Below are the code and all the weights of a small trained network. Each question names an input and a target symbol and asks about switching units off, where a switched-off unit gives its printed mean instead of its output.

import numpy as np


def w(rows, s, z=0):
    codes = np.array(rows[::2]) - 128.0
    scale = np.full(codes.shape[1], s)
    scale[-1] = z or s
    return codes * scale


def f(y):
    return y / 2 * (1 + np.tanh(0.7978845608 * (y + 0.044715 * y**3)))


def softmax(a):
    e = np.exp(a - a.max(-1, keepdims=True))
    return e / e.sum(-1, keepdims=True)


def log_softmax(a):
    a = a - a.max(-1, keepdims=True)
    return a - np.log(np.exp(a).sum(-1, keepdims=True))


def net(x, mask):
    ids = ['ΔΘΣΦΩαβεζηξπτ'.index(c) for c in x.split()]
    T = len(ids)
    res = E[ids] + P[:T]
    u = 0
    for l in range(2):
        r = res
        for j in range(2):
            rows = slice(4 * j, 4 * j + 4)
            q, k, v = (r @ M[l][rows].T for M in (Q, K, V))
            z = softmax(np.where(np.tri(T) > 0, q @ k.T / 4**0.5, -1e9)) @ v
            o = O[l][rows]
            res = res + np.where(mask[u + j], z, o[:, -1]) @ o[:, :-1]
        u += 2
        y = f(res @ A[l][:, :-1].T + A[l][:, -1])
        res = res + np.where(mask[u : u + 16], y, B[l][:, -1]) @ B[l][:, :-1]
        u += 16
    return log_softmax(res[-1] @ U[:, :-1].T + U[:, -1])


Q, K, V, O, A, B = {}, {}, {}, {}, {}, {}
E = w([
[94,182,125,147],'Δ',
[78,181,134,145],'Θ',
[81,32,186,107],'Σ',
[96,188,123,160],'Φ',
[254,95,104,120],'Ω',
[182,115,170,66],'α',
[111,86,95,195],'β',
[160,171,125,154],'ε',
[167,104,70,178],'ζ',
[81,99,190,163],'η',
[132,94,72,41],'ξ',
[74,68,72,121],'π',
[147,94,53,100],'τ',
],0.023)
P = w([
[117,2,113,108],'0',
[118,32,110,121],'1',
[120,81,97,132],'2',
[113,133,78,137],'3',
[102,183,61,143],'4',
[98,223,57,153],'5',
[103,253,56,163],'6',
],0.0089)
Q[0] = w([
[141,236,162,2],'0.h0',
[146,204,143,232],'0.h0',
[127,145,57,79],'0.h0',
[133,120,234,106],'0.h0',
[110,110,131,178],'0.h1',
[116,167,109,104],'0.h1',
[113,129,103,137],'0.h1',
[123,107,172,110],'0.h1',
],0.014)
K[0] = w([
[151,186,148,33],'0.h0',
[147,152,111,170],'0.h0',
[116,110,97,110],'0.h0',
[159,124,251,129],'0.h0',
[124,113,131,161],'0.h1',
[130,121,144,158],'0.h1',
[166,90,124,174],'0.h1',
[141,78,151,125],'0.h1',
],0.016)
V[0] = w([
[219,8,112,107],'0.h0',
[65,119,118,128],'0.h0',
[171,161,177,155],'0.h0',
[170,2,197,94],'0.h0',
[145,128,139,138],'0.h1',
[183,163,155,171],'0.h1',
[61,121,163,168],'0.h1',
[90,144,101,111],'0.h1',
],0.0084)
O[0] = w([
[104,245,103,158,254],'0.h0',
[253,141,132,144,159],'0.h0',
[187,97,8,178,35],'0.h0',
[120,203,90,117,180],'0.h0',
[129,109,120,140,120],'0.h1',
[40,146,62,71,70],'0.h1',
[116,157,95,85,115],'0.h1',
[27,143,160,111,128],'0.h1',
],0.0049,0.0047)
A[0] = w([
[156,148,106,119,2],'0.n0',
[166,96,190,126,72],'0.n1',
[115,181,222,119,13],'0.n2',
[99,118,102,230,159],'0.n3',
[97,84,135,46,81],'0.n4',
[119,115,146,44,121],'0.n5',
[85,77,164,169,119],'0.n6',
[79,143,78,161,33],'0.n7',
[168,41,122,144,109],'0.n8',
[96,132,61,102,196],'0.n9',
[157,189,134,174,168],'0.n10',
[177,26,161,53,193],'0.n11',
[100,143,178,179,101],'0.n12',
[123,5,65,76,190],'0.n13',
[179,97,93,124,48],'0.n14',
[137,139,184,170,128],'0.n15',
],0.014,0.006)
B[0] = w([
[115,128,59,84,116],'0.n0',
[185,145,140,86,119],'0.n1',
[137,72,87,156,134],'0.n2',
[101,176,140,80,253],'0.n3',
[133,106,88,1,145],'0.n4',
[155,105,105,83,160],'0.n5',
[78,162,59,138,172],'0.n6',
[179,89,161,65,148],'0.n7',
[103,175,122,222,138],'0.n8',
[226,71,121,200,218],'0.n9',
[65,82,159,130,206],'0.n10',
[134,131,176,36,169],'0.n11',
[140,207,99,82,159],'0.n12',
[71,97,74,159,194],'0.n13',
[193,158,78,144,132],'0.n14',
[71,202,124,113,145],'0.n15',
],0.0096,0.0067)
Q[1] = w([
[122,119,142,155],'1.h0',
[92,113,195,157],'1.h0',
[151,172,113,6],'1.h0',
[116,134,99,194],'1.h0',
[115,138,171,149],'1.h1',
[104,103,106,80],'1.h1',
[141,150,149,141],'1.h1',
[174,152,152,164],'1.h1',
],0.018)
K[1] = w([
[124,210,129,146],'1.h0',
[7,181,70,58],'1.h0',
[147,88,150,94],'1.h0',
[66,83,57,193],'1.h0',
[132,77,59,138],'1.h1',
[120,113,182,106],'1.h1',
[101,108,74,97],'1.h1',
[91,137,75,93],'1.h1',
],0.011)
V[1] = w([
[112,165,137,102],'1.h0',
[95,49,208,145],'1.h0',
[87,152,132,71],'1.h0',
[76,208,117,110],'1.h0',
[98,170,1,140],'1.h1',
[38,46,118,82],'1.h1',
[141,234,109,74],'1.h1',
[85,201,160,178],'1.h1',
],0.0088)
O[1] = w([
[24,197,123,98,145],'1.h0',
[193,76,168,194,32],'1.h0',
[124,198,57,65,181],'1.h0',
[98,232,112,107,185],'1.h0',
[126,66,126,110,253],'1.h1',
[98,72,110,183,192],'1.h1',
[157,116,34,2,172],'1.h1',
[157,218,39,126,86],'1.h1',
],0.0053,0.0044)
A[1] = w([
[154,105,202,90,64],'1.n0',
[210,74,132,186,112],'1.n1',
[28,119,85,110,118],'1.n2',
[126,202,160,77,150],'1.n3',
[80,47,176,67,95],'1.n4',
[147,145,127,47,189],'1.n5',
[204,58,140,96,191],'1.n6',
[153,29,31,101,127],'1.n7',
[147,199,135,228,182],'1.n8',
[111,162,248,161,64],'1.n9',
[95,102,87,232,142],'1.n10',
[73,235,166,164,72],'1.n11',
[113,185,41,86,91],'1.n12',
[214,132,83,164,61],'1.n13',
[23,132,175,186,11],'1.n14',
[214,168,210,73,78],'1.n15',
],0.012,0.011)
B[1] = w([
[185,131,58,112,134],'1.n0',
[60,235,149,150,174],'1.n1',
[112,129,128,62,242],'1.n2',
[147,123,110,238,217],'1.n3',
[110,223,95,157,172],'1.n4',
[92,101,103,201,235],'1.n5',
[149,180,168,64,231],'1.n6',
[116,119,200,179,255],'1.n7',
[175,26,11,187,197],'1.n8',
[216,176,204,172,142],'1.n9',
[151,80,99,46,204],'1.n10',
[211,109,168,140,227],'1.n11',
[136,176,130,103,230],'1.n12',
[68,115,64,176,150],'1.n13',
[159,161,132,28,171],'1.n14',
[193,2,163,49,149],'1.n15',
],0.0079,0.012)
U = w([
[122,153,111,131,202],'Δ',
[183,244,73,113,45],'Θ',
[3,167,106,97,37],'Σ',
[134,155,120,127,132],'Φ',
[226,191,223,139,2],'Ω',
[221,93,170,51,226],'α',
[130,119,43,37,39],'β',
[120,136,126,107,106],'ε',
[119,46,87,195,242],'ζ',
[175,150,151,182,183],'η',
[98,216,231,23,120],'ξ',
[23,31,162,70,154],'π',
[68,156,226,216,138],'τ',
],0.011,0.0062)

Each question gives the input, a string of symbols that net reads in full, and the target symbol t.
The units are the heads (4 rows each of Q, K, V and O) and the neurons (one row each of A and B). Each row of codes is followed by its name. A weight is (code - 128) times the scale printed after its matrix; where a second scale follows, it is the last column's (O, A, B and U).
mask holds one flag per unit, layer by layer, with each layer's heads first. A switched-off unit (its flag False) gives its mean, the last column of its rows in O or B, instead of its output. The means were averaged over made-up inputs and are rounded, as every weight is.
A unit's drop is (log p(t) with every unit on - log p(t) with that unit switched off) / (log p(t) with every unit on - log p(t) with every unit switched off).
The circuit of an input: a set's keep is (log p(t) with only the set's units on - log p(t) with every unit switched off) / (log p(t) with every unit on - log p(t) with every unit switched off). Starting from the 12 units with the biggest drops (on a tie, the unit counted first), units are removed one at a time, each time the one whose removal leaves the highest keep (on an exact tie, the one counted first), for as long as the keep stays at least 0.8.
units of the circuit, in order: the units of the circuit, biggest drop first
most important unit: the unit with the biggest drop
top k neurons: the k neurons with the biggest drops, biggest first
drop of u: that unit's drop, to one decimal
input α Σ ζ τ ζ Θ, target Ω: most important unit : 1.h1
input ε α Ω, target ζ: units of the circuit, in order : (0.n8; 1.n8)
input Ω β ξ α τ ε ε, target Ω: units of the circuit, in order : (0.n9; 1.h1; 1.n9; 0.n13)
input α π α ε Θ, target ζ: units of the circuit, in order : (0.h0; 1.n6)
input α Φ η ε ζ Ω τ, target τ: top 3 neurons : (1.n7; 1.n1; 0.n9)
input ξ τ Φ π, target π: top 2 neurons : (1.n7; 0.n13)
input ζ ε Φ ξ ζ Θ, target ξ: units of the circuit, in order : (1.n14; 0.n10)
input α Σ ε, target ζ: units of the circuit, in order : (1.n6; 1.n8; 0.n11)
input α α Σ α τ ζ, target ζ: units of the circuit, in order : (0.h0; 0.n8; 1.n8)
input ε α Φ, target ζ: units of the circuit, in order : (0.h0; 1.n6)
input α Θ α ε Ω, target ζ: units of the circuit, in order : (0.n8; 0.h0; 1.n8)
input Φ η Θ ζ ζ Δ, target η: top 4 neurons : (1.n11; 0.n13; 1.n3; 0.n4)
input ξ α ε, target ξ: top 4 neurons : (0.n4; 0.n13; 0.n10; 0.n5)
input η ε β Δ, target ζ: units of the circuit, in order : (1.n6; 1.n8)
input τ ξ Φ, target Ω: top 3 neurons : (1.n11; 1.n9; 0.n9)
input α ζ ε ε π η, target α: most important unit : 0.n13
input η ε Φ, target Θ: top 3 neurons : (0.n9; 0.n6; 1.n12)
input Σ α β ζ ε ξ Θ, target ξ: top 3 neurons : (0.n4; 0.n13; 0.n5)
input η Δ ε Σ Σ Φ ε, target ζ: top 2 neurons : (1.n8; 1.n6)
input Σ π ε α τ ε, target Ω: most important unit : 0.h0
input η η η β Ω, target Θ: top 3 neurons : (0.n14; 0.n9; 0.n8)
input η η Σ ξ, target ξ: units of the circuit, in order : (1.n7; 1.n12; 1.n8)
input η ζ ζ ζ α Θ, target η: top 2 neurons : (1.n11; 1.n3)
input Σ Θ Σ Φ, target β: top 3 neurons : (1.n7; 0.n9; 0.n6)
input η ξ β ε ξ Ω α, target α: top 3 neurons : (1.n15; 0.n13; 0.n3)
input α η Φ, target Θ: top 4 neurons : (0.n6; 0.n9; 1.n12; 0.n15)
input α Θ Θ Θ η τ Δ, target Ω: top neuron : (1.n11)
input α ξ ζ Φ, target ξ: top 2 neurons : (0.n4; 0.n10)
input Δ Δ ξ η η, target ξ: drop of 1.n11 : 0.3
input Σ Ω π π ε, target α: drop of 1.h1 : 0.7
